Here is a tiny trained network, its code and every weight. The questions are about switching its units off for an input and a target symbol, where a switched-off unit gives its printed mean instead of its output.

import numpy as np


def w(rows, s, z=0):
    codes = np.array(rows[::2]) - 128.0
    scale = np.full(codes.shape[1], s)
    scale[-1] = z or s
    return codes * scale


def norm(h):
    return h / np.sqrt((h * h).mean(-1, keepdims=True) + 1e-5)


def f(y):
    return y / 2 * (1 + np.tanh(0.7978845608 * (y + 0.044715 * y**3)))


def softmax(a):
    e = np.exp(a - a.max(-1, keepdims=True))
    return e / e.sum(-1, keepdims=True)


def log_softmax(a):
    a = a - a.max(-1, keepdims=True)
    return a - np.log(np.exp(a).sum(-1, keepdims=True))


def net(x, mask):
    ids = ['Γαδεζθμτω'.index(c) for c in x.split()]
    T = len(ids)
    res = E[ids] + P[:T]
    u = 0
    for l in range(3):
        r = norm(res)
        for j in range(2):
            rows = slice(4 * j, 4 * j + 4)
            q, k, v = (r @ M[l][rows].T for M in (Q, K, V))
            z = softmax(np.where(np.tri(T) > 0, q @ k.T / 4**0.5, -1e9)) @ v
            o = O[l][rows]
            res = res + np.where(mask[u + j], z, o[:, -1]) @ o[:, :-1]
        u += 2
        y = f(norm(res) @ A[l][:, :-1].T + A[l][:, -1])
        res = res + np.where(mask[u : u + 4], y, B[l][:, -1]) @ B[l][:, :-1]
        u += 4
    return log_softmax(norm(res)[-1] @ U[:, :-1].T + U[:, -1])


Q, K, V, O, A, B = {}, {}, {}, {}, {}, {}
E = w([
[63,172,24,203,142],'Γ',
[184,127,52,112,95],'α',
[111,248,131,132,73],'δ',
[194,69,131,146,139],'ε',
[157,127,137,209,134],'ζ',
[165,118,186,145,69],'θ',
[83,3,144,210,124],'μ',
[34,127,95,105,184],'τ',
[109,152,179,39,123],'ω',
],0.018)
P = w([
[42,22,78,150,17],'0',
[84,33,84,148,39],'1',
[106,58,105,152,62],'2',
[126,79,121,148,79],'3',
[141,100,135,145,94],'4',
[156,123,145,138,107],'5',
[169,140,155,129,123],'6',
[184,156,161,121,141],'7',
[192,173,169,109,156],'8',
[204,188,178,103,173],'9',
[215,203,184,94,190],'10',
[224,218,191,86,208],'11',
[234,232,194,83,227],'12',
[247,249,194,81,253],'13',
],0.0054)
Q[0] = w([
[209,146,150,122,138],'0.h1',
[169,197,167,149,86],'0.h1',
[22,129,108,69,209],'0.h1',
[158,132,133,107,151],'0.h1',
[170,118,77,18,211],'0.h2',
[6,153,49,211,218],'0.h2',
[63,99,165,10,91],'0.h2',
[175,75,190,121,161],'0.h2',
],0.021)
K[0] = w([
[152,173,158,112,164],'0.h1',
[179,170,111,103,127],'0.h1',
[15,91,97,141,94],'0.h1',
[119,148,147,123,143],'0.h1',
[124,185,132,68,221],'0.h2',
[2,114,71,172,131],'0.h2',
[76,120,168,2,117],'0.h2',
[104,151,194,129,167],'0.h2',
],0.023)
V[0] = w([
[49,143,135,184,74],'0.h1',
[154,228,115,143,83],'0.h1',
[158,85,76,91,91],'0.h1',
[37,102,130,190,75],'0.h1',
[148,182,138,154,202],'0.h2',
[92,131,215,66,147],'0.h2',
[130,135,122,109,254],'0.h2',
[108,92,140,117,14],'0.h2',
],0.0074)
O[0] = w([
[48,184,140,123,80,84],'0.h1',
[145,255,106,161,143,136],'0.h1',
[186,96,111,173,69,223],'0.h1',
[55,133,144,116,64,102],'0.h1',
[91,105,103,172,114,86],'0.h2',
[60,138,155,90,33,1],'0.h2',
[68,87,96,107,155,49],'0.h2',
[168,168,165,115,104,178],'0.h2',
],0.0082,0.0037)
A[0] = w([
[150,159,68,68,108,157],'0.n1',
[23,114,138,11,175,6],'0.n2',
[56,104,17,111,118,62],'0.n3',
[4,53,26,220,128,202],'0.n4',
],0.018,0.0018)
B[0] = w([
[109,133,92,116,124,181],'0.n1',
[123,62,102,73,61,203],'0.n2',
[81,174,64,87,129,175],'0.n3',
[82,146,100,252,157,254],'0.n4',
],0.025,0.0085)
Q[1] = w([
[57,145,7,157,85],'1.h1',
[38,215,137,87,119],'1.h1',
[185,217,214,202,49],'1.h1',
[92,72,238,129,72],'1.h1',
[165,180,78,143,114],'1.h2',
[133,132,139,183,147],'1.h2',
[182,44,96,139,109],'1.h2',
[187,102,44,109,99],'1.h2',
],0.021)
K[1] = w([
[30,181,41,100,226],'1.h1',
[38,139,113,252,77],'1.h1',
[155,206,122,150,9],'1.h1',
[49,31,166,140,45],'1.h1',
[182,153,75,104,168],'1.h2',
[143,119,100,134,203],'1.h2',
[172,55,101,105,149],'1.h2',
[128,89,75,68,147],'1.h2',
],0.021)
V[1] = w([
[140,119,82,152,150],'1.h1',
[112,82,104,121,19],'1.h1',
[112,82,106,119,11],'1.h1',
[128,146,146,123,154],'1.h1',
[139,168,87,35,168],'1.h2',
[98,87,102,88,200],'1.h2',
[123,106,77,134,43],'1.h2',
[126,165,49,107,137],'1.h2',
],0.011)
O[1] = w([
[180,12,101,152,121,236],'1.h1',
[199,176,103,208,198,164],'1.h1',
[205,179,101,218,194,162],'1.h1',
[99,153,144,103,119,88],'1.h1',
[253,148,72,255,54,143],'1.h2',
[224,147,207,136,94,67],'1.h2',
[142,170,44,34,108,253],'1.h2',
[213,220,21,209,77,248],'1.h2',
],0.0063,0.0039)
A[1] = w([
[137,152,178,150,172,177],'1.n1',
[113,99,68,56,96,166],'1.n2',
[119,108,143,86,3,4],'1.n3',
[152,142,119,135,177,177],'1.n4',
],0.031,0.0017)
B[1] = w([
[115,162,251,125,156,191],'1.n1',
[47,29,249,191,69,255],'1.n2',
[174,225,157,249,14,215],'1.n3',
[224,129,99,89,129,228],'1.n4',
],0.019,0.0088)
Q[2] = w([
[114,213,192,177,81],'2.h1',
[131,113,85,62,3],'2.h1',
[75,60,130,158,143],'2.h1',
[141,135,100,212,110],'2.h1',
[100,166,71,166,109],'2.h2',
[80,87,61,92,193],'2.h2',
[117,107,117,93,71],'2.h2',
[93,176,128,97,160],'2.h2',
],0.03)
K[2] = w([
[81,242,157,186,95],'2.h1',
[86,93,111,27,2],'2.h1',
[95,56,167,159,167],'2.h1',
[134,104,95,220,89],'2.h1',
[105,176,46,120,146],'2.h2',
[45,49,99,93,152],'2.h2',
[143,138,100,102,82],'2.h2',
[27,121,142,104,150],'2.h2',
],0.026)
V[2] = w([
[142,149,32,197,182],'2.h1',
[126,93,47,143,169],'2.h1',
[62,50,155,134,78],'2.h1',
[77,178,167,255,60],'2.h1',
[82,150,178,51,27],'2.h2',
[95,92,66,108,135],'2.h2',
[130,99,177,55,108],'2.h2',
[125,85,212,197,94],'2.h2',
],0.013)
O[2] = w([
[92,116,228,113,111,196],'2.h1',
[88,165,203,129,94,132],'2.h1',
[172,216,126,122,146,109],'2.h1',
[220,96,158,59,235,255],'2.h1',
[102,144,191,121,3,12],'2.h2',
[114,99,67,37,144,61],'2.h2',
[197,75,116,137,53,41],'2.h2',
[128,119,80,190,87,183],'2.h2',
],0.011,0.0078)
A[2] = w([
[133,198,113,147,72,2],'2.n1',
[166,6,233,84,123,123],'2.n2',
[91,2,180,181,165,84],'2.n3',
[32,25,157,158,135,108],'2.n4',
],0.022,0.0056)
B[2] = w([
[25,154,115,42,111,145],'2.n1',
[142,211,51,72,165,227],'2.n2',
[55,113,251,114,135,246],'2.n3',
[252,113,102,71,108,191],'2.n4',
],0.023,0.012)
U = w([
[209,56,81,166,127,164],'Γ',
[88,75,81,92,122,254],'α',
[151,181,185,185,48,113],'δ',
[62,203,90,71,84,126],'ε',
[124,119,123,102,137,101],'ζ',
[114,62,209,176,198,111],'θ',
[125,114,111,110,136,98],'μ',
[168,62,177,5,123,66],'τ',
[73,151,63,177,173,192],'ω',
],0.015,0.0071)

Each question gives the input, a string of symbols that net reads in full, and the target symbol t.
The units are the heads (4 rows each of Q, K, V and O) and the neurons (one row each of A and B). Each row of codes is followed by its name. A weight is (code - 128) times the scale printed after its matrix; where a second scale follows, it is the last column's (O, A, B and U).
mask holds one flag per unit, layer by layer, with each layer's heads first. A switched-off unit (its flag False) gives its mean, the last column of its rows in O or B, instead of its output. The means were averaged over made-up inputs and are rounded, as every weight is.
A unit's drop is (log p(t) with every unit on - log p(t) with that unit switched off) / (log p(t) with every unit on - log p(t) with every unit switched off).
The circuit of an input: a set's keep is (log p(t) with only the set's units on - log p(t) with every unit switched off) / (log p(t) with every unit on - log p(t) with every unit switched off). Starting from the 12 units with the biggest drops (on a tie, the unit counted first), units are removed one at a time, each time the one whose removal leaves the highest keep (on an exact tie, the one counted first), for as long as the keep stays at least 0.8.
circuit, biggest first: the units of the circuit, biggest drop first
unit that matters most: the unit with the biggest drop
top k neurons: the k neurons with the biggest drops, biggest first
top k neurons in layer l: the k neurons of layer l with the biggest drops, biggest first
heads that matter: for each layer, one digit per head in row order, 1 if its drop is at least 0.15 and else 0, layers parted by /
input ω δ α ε α ε ε ε, target τ: circuit, biggest first => [0.n4]
input ζ ζ μ δ ω α δ ω α ε δ δ ε δ, target τ: circuit, biggest first => [0.n4, 1.n3, 0.n2]
input ζ α α, target Γ: top 4 neurons => [0.n4, 1.n4, 1.n1, 2.n3]
input ζ δ ζ ζ ε ε θ Γ α α α ε, target δ: top 3 neurons => [0.n2, 0.n3, 0.n1]
input ε ε δ α α ζ α, target θ: heads that matter => 01 / 10 / 11
input α μ θ θ τ ε δ τ ω α δ ε, target ε: circuit, biggest first => [2.n2, 0.n4]
input δ ω ζ δ α α α δ, target Γ: circuit, biggest first => [2.h1, 2.n3]
input ζ θ ε μ Γ ζ α τ ζ, target Γ: circuit, biggest first => [2.n3, 1.n2]
input θ α α ε α ε Γ Γ θ ε Γ α, target τ: top 3 neurons in layer 1 => [1.n2, 1.n3, 1.n1]
input ζ ε τ ε α θ ω ζ α θ ε, target Γ: top 2 neurons in layer 1 => [1.n4, 1.n2]
input α θ τ, target α: heads that matter => 10 / 00 / 00
input θ ε α ε, target Γ: top 4 neurons => [0.n4, 0.n1, 0.n3, 1.n2]
input α δ α μ τ ζ τ α ω ε δ, target Γ: heads that matter => 01 / 00 / 00
input α δ μ α, target ε: top 4 neurons => [2.n2, 0.n4, 1.n2, 1.n3]
input θ Γ Γ Γ ζ ω δ α θ α α ε ε, target τ: heads that matter => 11 / 10 / 10
input ε α ζ α ε ω θ Γ Γ θ μ α δ, target ε: top 3 neurons => [0.n4, 0.n1, 1.n2]
input τ α ω θ ζ ζ α μ α θ α θ, target Γ: unit that matters most => 0.n4
input ε θ α ε, target δ: top 4 neurons => [0.n3, 0.n1, 0.n2, 0.n4]
input ζ ε Γ δ ζ μ α, target Γ: top 2 neurons => [1.n4, 0.n4]
input τ Γ α α ζ ω α, target θ: top 2 neurons => [1.n2, 0.n1]
input ζ θ ε τ θ ω Γ ζ ω ε δ ε, target ε: top 2 neurons => [2.n2, 0.n4]
input α ζ α δ α δ ω ζ μ α, target ε: top 4 neurons => [2.n2, 0.n4, 1.n3, 2.n4]
input ζ ε ε ε α ε τ ε ζ μ α ε μ α, target τ: unit that matters most => 1.h1
input α α ζ τ α α Γ ε δ, target ε: top 3 neurons in layer 2 => [2.n1, 2.n3, 2.n4]
input μ ζ δ ε α ζ ε δ, target τ: top 4 neurons => [0.n4, 1.n3, 1.n2, 2.n2]
input ε θ α α θ, target Γ: top 3 neurons => [0.n4, 1.n3, 2.n3]
input δ δ ω ε ζ α ε α α ω ζ, target Γ: unit that matters most => 0.n4
input ζ δ τ, target α: top 3 neurons in layer 0 => [0.n2, 0.n4, 0.n3]
